Below is a small trained network, with its code and all its weights. Each question gives an input and a class and asks what happens when units are switched off, that is, made to give their printed mean instead of their output.

import numpy as np


def w(rows, s, z=0):
    codes = np.array(rows[::2]) - 128.0
    scale = np.full(codes.shape[1], s)
    scale[-1] = z or s
    return codes * scale


def f(y):
    return y / 2 * (1 + np.tanh(0.7978845608 * (y + 0.044715 * y**3)))


def log_softmax(a):
    a = a - a.max(-1, keepdims=True)
    return a - np.log(np.exp(a).sum(-1, keepdims=True))


def net(x, mask):
    res = np.array(x, float).reshape(1, 5) / 4 @ E
    y = f(res @ A[0][:, :-1].T + A[0][:, -1])
    res = res + np.where(mask, y, B[0][:, -1]) @ B[0][:, :-1]
    return log_softmax(res[-1] @ U[:, :-1].T + U[:, -1])


A, B = {}, {}
E = w([
[177,101,129,193,154,200,131,61,198,132],'x0',
[214,221,133,94,175,116,178,194,119,95],'x1',
[19,119,116,91,236,149,125,98,94,126],'x2',
[194,103,190,255,188,134,118,137,185,180],'x3',
[110,157,188,88,147,161,136,58,150,166],'x4',
],0.0074)
A[0] = w([
[75,138,166,99,59,99,130,131,113,182,136],'n1',
[136,138,142,133,110,130,135,136,142,149,32],'n2',
[158,94,121,221,74,98,123,218,126,137,154],'n3',
[94,64,165,231,168,139,118,60,159,177,239],'n4',
[146,171,155,131,97,140,136,107,161,150,1],'n5',
[7,97,94,119,153,117,126,135,97,135,210],'n6',
[109,132,126,134,122,175,119,175,146,126,47],'n7',
[100,160,155,95,189,93,126,220,90,137,162],'n8',
],0.014,0.0022)
B[0] = w([
[151,130,97,139,164,175,145,145,186,56,169],'n1',
[107,113,136,121,125,109,132,98,96,134,130],'n2',
[75,90,89,53,70,174,121,136,147,3,198],'n3',
[167,232,141,152,157,161,151,110,250,151,247],'n4',
[69,91,100,134,140,116,105,161,93,130,147],'n5',
[140,99,103,91,54,132,129,170,131,37,217],'n6',
[162,111,175,120,116,126,170,153,114,150,124],'n7',
[129,140,148,171,129,181,122,80,238,133,187],'n8',
],0.011,0.015)
U = w([
[116,123,189,162,160,50,144,104,42,252,4],'0',
[24,74,113,13,59,146,126,135,98,87,236],'1',
[178,225,163,254,196,209,183,72,247,194,203],'2',
],0.0058,0.0021)

Each question gives the input, the list of numbers given to net, and the class t.
The units are the neurons (one row each of A and B). Each row of codes is followed by its name. A weight is (code - 128) times the scale printed after its matrix; where a second scale follows, it is the last column's (A, B and U).
mask holds one flag per neuron, in row order. A switched-off neuron (its flag False) gives its mean, the last column of its row in B, instead of its output. The means were averaged over made-up inputs and are rounded, as every weight is.
A unit's drop is (log p(t) with every unit on - log p(t) with that unit switched off) / (log p(t) with every unit on - log p(t) with every unit switched off).
The circuit of an input: a set's keep is (log p(t) with only the set's units on - log p(t) with every unit switched off) / (log p(t) with every unit on - log p(t) with every unit switched off). Starting from all 8 units, units are removed one at a time, each time the one whose removal leaves the highest keep (on an exact tie, the one counted first), for as long as the keep stays at least 0.8.
circuit, biggest first: the units of the circuit, biggest drop first
top k neurons: the k neurons with the biggest drops, biggest first
drop of u: that unit's drop, to one decimal
input [-6,1,-5,-8,6], class 2: circuit, biggest first	n3
input [4,0,7,-4,2], class 1: top 2 neurons	n6; n4
input [-5,6,5,-6,6], class 2: top 3 neurons	n8; n3; n1
input [-7,-1,-6,-4,5], class 2: top 3 neurons	n3; n6; n1
input [6,3,-2,0,-5], class 1: top 2 neurons	n4; n3
input [-5,6,2,-3,-6], class 2: top 2 neurons	n8; n3
input [0,6,-3,-3,-5], class 1: top 2 neurons	n4; n3
input [-4,3,2,8,-8], class 1: top 2 neurons	n3; n4
input [-1,-7,-5,5,-8], class 1: drop of n3	3.5
input [5,3,-3,1,-6], class 1: drop of n3	0.1
input [-6,8,1,-8,-3], class 2: drop of n8	1.6
input [1,6,-5,2,-4], class 1: drop of n3	0.1
